Here is a tiny trained network, its code and every weight. The questions are about switching its units off for an input and a class, where a switched-off unit gives its printed mean instead of its output.

import numpy as np


def w(rows, s, z=0):
    codes = np.array(rows[::2]) - 128.0
    scale = np.full(codes.shape[1], s)
    scale[-1] = z or s
    return codes * scale


def norm(h):
    return h / np.sqrt((h * h).mean(-1, keepdims=True) + 1e-5)


def f(y):
    return y / 2 * (1 + np.tanh(0.7978845608 * (y + 0.044715 * y**3)))


def log_softmax(a):
    a = a - a.max(-1, keepdims=True)
    return a - np.log(np.exp(a).sum(-1, keepdims=True))


def net(x, mask):
    res = np.array(x, float).reshape(1, 5) / 4 @ E
    u = 0
    for l in range(4):
        y = f(norm(res) @ A[l][:, :-1].T + A[l][:, -1])
        res = res + np.where(mask[u : u + 7], y, B[l][:, -1]) @ B[l][:, :-1]
        u += 7
    return log_softmax(norm(res)[-1] @ U[:, :-1].T + U[:, -1])


A, B = {}, {}
E = w([
[102,206,7,183,78,153,37,207,45],'x0',
[102,56,60,97,213,31,117,125,161],'x1',
[106,161,155,1,89,149,152,165,32],'x2',
[202,118,161,221,90,84,120,108,66],'x3',
[11,165,95,35,117,183,130,115,78],'x4',
],0.0081)
A[0] = w([
[114,150,75,144,141,152,118,176,97,24],'0.n1',
[95,158,45,167,111,218,107,167,66,146],'0.n2',
[110,147,199,94,135,182,148,147,150,76],'0.n3',
[158,121,107,239,137,123,150,146,182,20],'0.n4',
[105,133,219,56,97,185,136,145,200,4],'0.n5',
[245,170,188,155,95,154,130,175,32,126],'0.n6',
[93,137,174,137,118,240,139,109,92,63],'0.n7',
],0.012,0.0018)
B[0] = w([
[114,63,24,138,79,159,121,83,123,175],'0.n1',
[55,199,54,60,38,118,82,170,155,239],'0.n2',
[141,155,118,83,99,182,173,23,138,185],'0.n3',
[159,118,175,135,130,110,1,33,195,221],'0.n4',
[185,131,88,31,176,187,159,126,157,215],'0.n5',
[248,30,187,133,73,56,168,197,68,255],'0.n6',
[84,171,250,145,87,116,122,125,169,192],'0.n7',
],0.0099,0.0092)
A[1] = w([
[41,99,115,161,251,39,187,150,104,120],'1.n1',
[88,119,156,56,201,111,194,77,93,114],'1.n2',
[120,135,168,65,225,228,216,95,139,2],'1.n3',
[86,221,13,154,131,105,94,161,87,40],'1.n4',
[140,162,100,242,203,127,82,81,167,16],'1.n5',
[33,133,20,175,99,150,125,190,149,64],'1.n6',
[66,182,160,105,71,123,176,160,106,120],'1.n7',
],0.012,0.0028)
B[1] = w([
[116,206,123,214,87,50,114,69,59,168],'1.n1',
[64,146,83,93,175,90,136,139,89,216],'1.n2',
[149,163,74,80,188,162,249,132,164,255],'1.n3',
[145,61,64,72,68,168,76,131,166,217],'1.n4',
[125,108,195,145,134,107,89,96,221,195],'1.n5',
[124,109,58,11,119,145,99,129,114,228],'1.n6',
[46,138,164,191,161,116,108,108,175,187],'1.n7',
],0.014,0.0081)
A[2] = w([
[111,139,170,181,73,224,154,145,123,118],'2.n1',
[110,133,89,136,204,185,108,186,95,97],'2.n2',
[111,182,200,173,76,173,131,178,123,66],'2.n3',
[251,73,135,202,145,123,158,203,12,1],'2.n4',
[173,50,49,112,103,208,126,125,89,135],'2.n5',
[23,52,146,132,173,152,112,140,138,37],'2.n6',
[146,200,162,106,85,155,130,153,73,15],'2.n7',
],0.014,0.0017)
B[2] = w([
[93,166,146,119,103,71,162,141,136,140],'2.n1',
[174,194,159,162,92,129,146,112,171,148],'2.n2',
[90,131,210,73,86,56,175,80,120,156],'2.n3',
[250,46,106,248,54,192,216,216,47,255],'2.n4',
[100,132,91,83,127,150,132,170,153,239],'2.n5',
[126,68,157,151,90,202,120,186,75,139],'2.n6',
[126,137,126,113,178,35,102,139,142,156],'2.n7',
],0.015,0.0069)
A[3] = w([
[119,111,205,182,249,148,22,146,201,29],'3.n1',
[71,230,116,115,156,203,108,172,147,2],'3.n2',
[92,120,149,85,243,239,235,125,118,97],'3.n3',
[90,111,185,204,137,175,95,45,216,142],'3.n4',
[116,235,144,141,110,127,153,113,142,134],'3.n5',
[85,150,226,135,147,97,120,235,129,133],'3.n6',
[24,96,133,155,173,143,115,97,29,97],'3.n7',
],0.013,0.0025)
B[3] = w([
[173,122,132,162,115,82,23,5,150,202],'3.n1',
[217,45,79,139,151,109,107,187,146,172],'3.n2',
[243,230,146,90,202,166,234,141,178,251],'3.n3',
[162,126,112,147,243,190,96,95,104,205],'3.n4',
[129,134,122,83,156,94,159,122,47,155],'3.n5',
[82,148,214,170,142,161,131,125,162,138],'3.n6',
[78,92,115,236,168,208,141,190,95,131],'3.n7',
],0.014,0.011)
U = w([
[34,187,65,197,210,54,136,104,27,71],'0',
[194,117,141,202,212,126,3,17,165,179],'1',
[185,216,105,60,238,168,245,140,155,193],'2',
[239,52,196,213,44,136,149,213,80,150],'3',
[37,134,156,183,173,223,101,191,120,2],'4',
[55,123,30,10,53,172,32,186,167,191],'5',
[24,191,235,82,54,60,147,149,118,101],'6',
],0.011,0.0042)

Each question gives the input, the list of numbers given to net, and the class t.
The units are the neurons (one row each of A and B). Each row of codes is followed by its name. A weight is (code - 128) times the scale printed after its matrix; where a second scale follows, it is the last column's (A, B and U).
mask holds one flag per neuron, layer by layer. A switched-off neuron (its flag False) gives its mean, the last column of its row in B, instead of its output. The means were averaged over made-up inputs and are rounded, as every weight is.
A unit's drop is (log p(t) with every unit on - log p(t) with that unit switched off) / (log p(t) with every unit on - log p(t) with every unit switched off).
The circuit of an input: a set's keep is (log p(t) with only the set's units on - log p(t) with every unit switched off) / (log p(t) with every unit on - log p(t) with every unit switched off). Starting from the 12 units with the biggest drops (on a tie, the unit counted first), units are removed one at a time, each time the one whose removal leaves the highest keep (on an exact tie, the one counted first), for as long as the keep stays at least 0.8.
units of the circuit, in order: the units of the circuit, biggest drop first
k most important neurons: the k neurons with the biggest drops, biggest first
k most important neurons of layer l: the k neurons of layer l with the biggest drops, biggest first
drop of u: that unit's drop, to one decimal
input [-6,-7,-4,6,-2], class 3: units of the circuit, in order : [0.n6]
input [4,-4,1,7,3], class 3: 3 most important neurons : [0.n6, 2.n4, 0.n3]
input [-3,8,2,-5,-3], class 0: 2 most important neurons of layer 0 : [0.n5, 0.n3]
input [-4,5,-5,-1,4], class 0: 2 most important neurons : [1.n1, 0.n4]
input [2,6,1,-1,-1], class 5: 2 most important neurons : [0.n6, 0.n4]
input [-4,-1,0,1,-8], class 3: 3 most important neurons : [0.n6, 2.n4, 1.n7]
input [3,-7,5,-2,-5], class 3: 2 most important neurons : [0.n6, 2.n4]
input [1,-5,2,3,2], class 6: 2 most important neurons : [0.n7, 0.n2]
input [-3,8,5,1,0], class 0: 3 most important neurons : [1.n1, 0.n5, 0.n6]
input [0,4,5,-3,-5], class 0: 4 most important neurons : [0.n2, 0.n6, 1.n1, 0.n5]
input [2,-3,6,6,4], class 6: 2 most important neurons of layer 0 : [0.n2, 0.n7]
input [0,8,-2,-4,4], class 0: 2 most important neurons : [1.n1, 0.n2]
input [5,-3,8,7,0], class 3: 2 most important neurons : [0.n6, 2.n4]
input [-6,-6,-7,-1,-2], class 1: most important neuron : [0.n4]
input [-6,-8,-2,7,4], class 3: 3 most important neurons : [0.n6, 0.n2, 2.n4]
input [2,8,4,6,2], class 5: drop of 0.n6 : 2.2
input [-2,8,3,2,6], class 0: drop of 1.n1 : 0.6
input [-8,0,-7,6,-2], class 1: drop of 0.n1 : 0.0
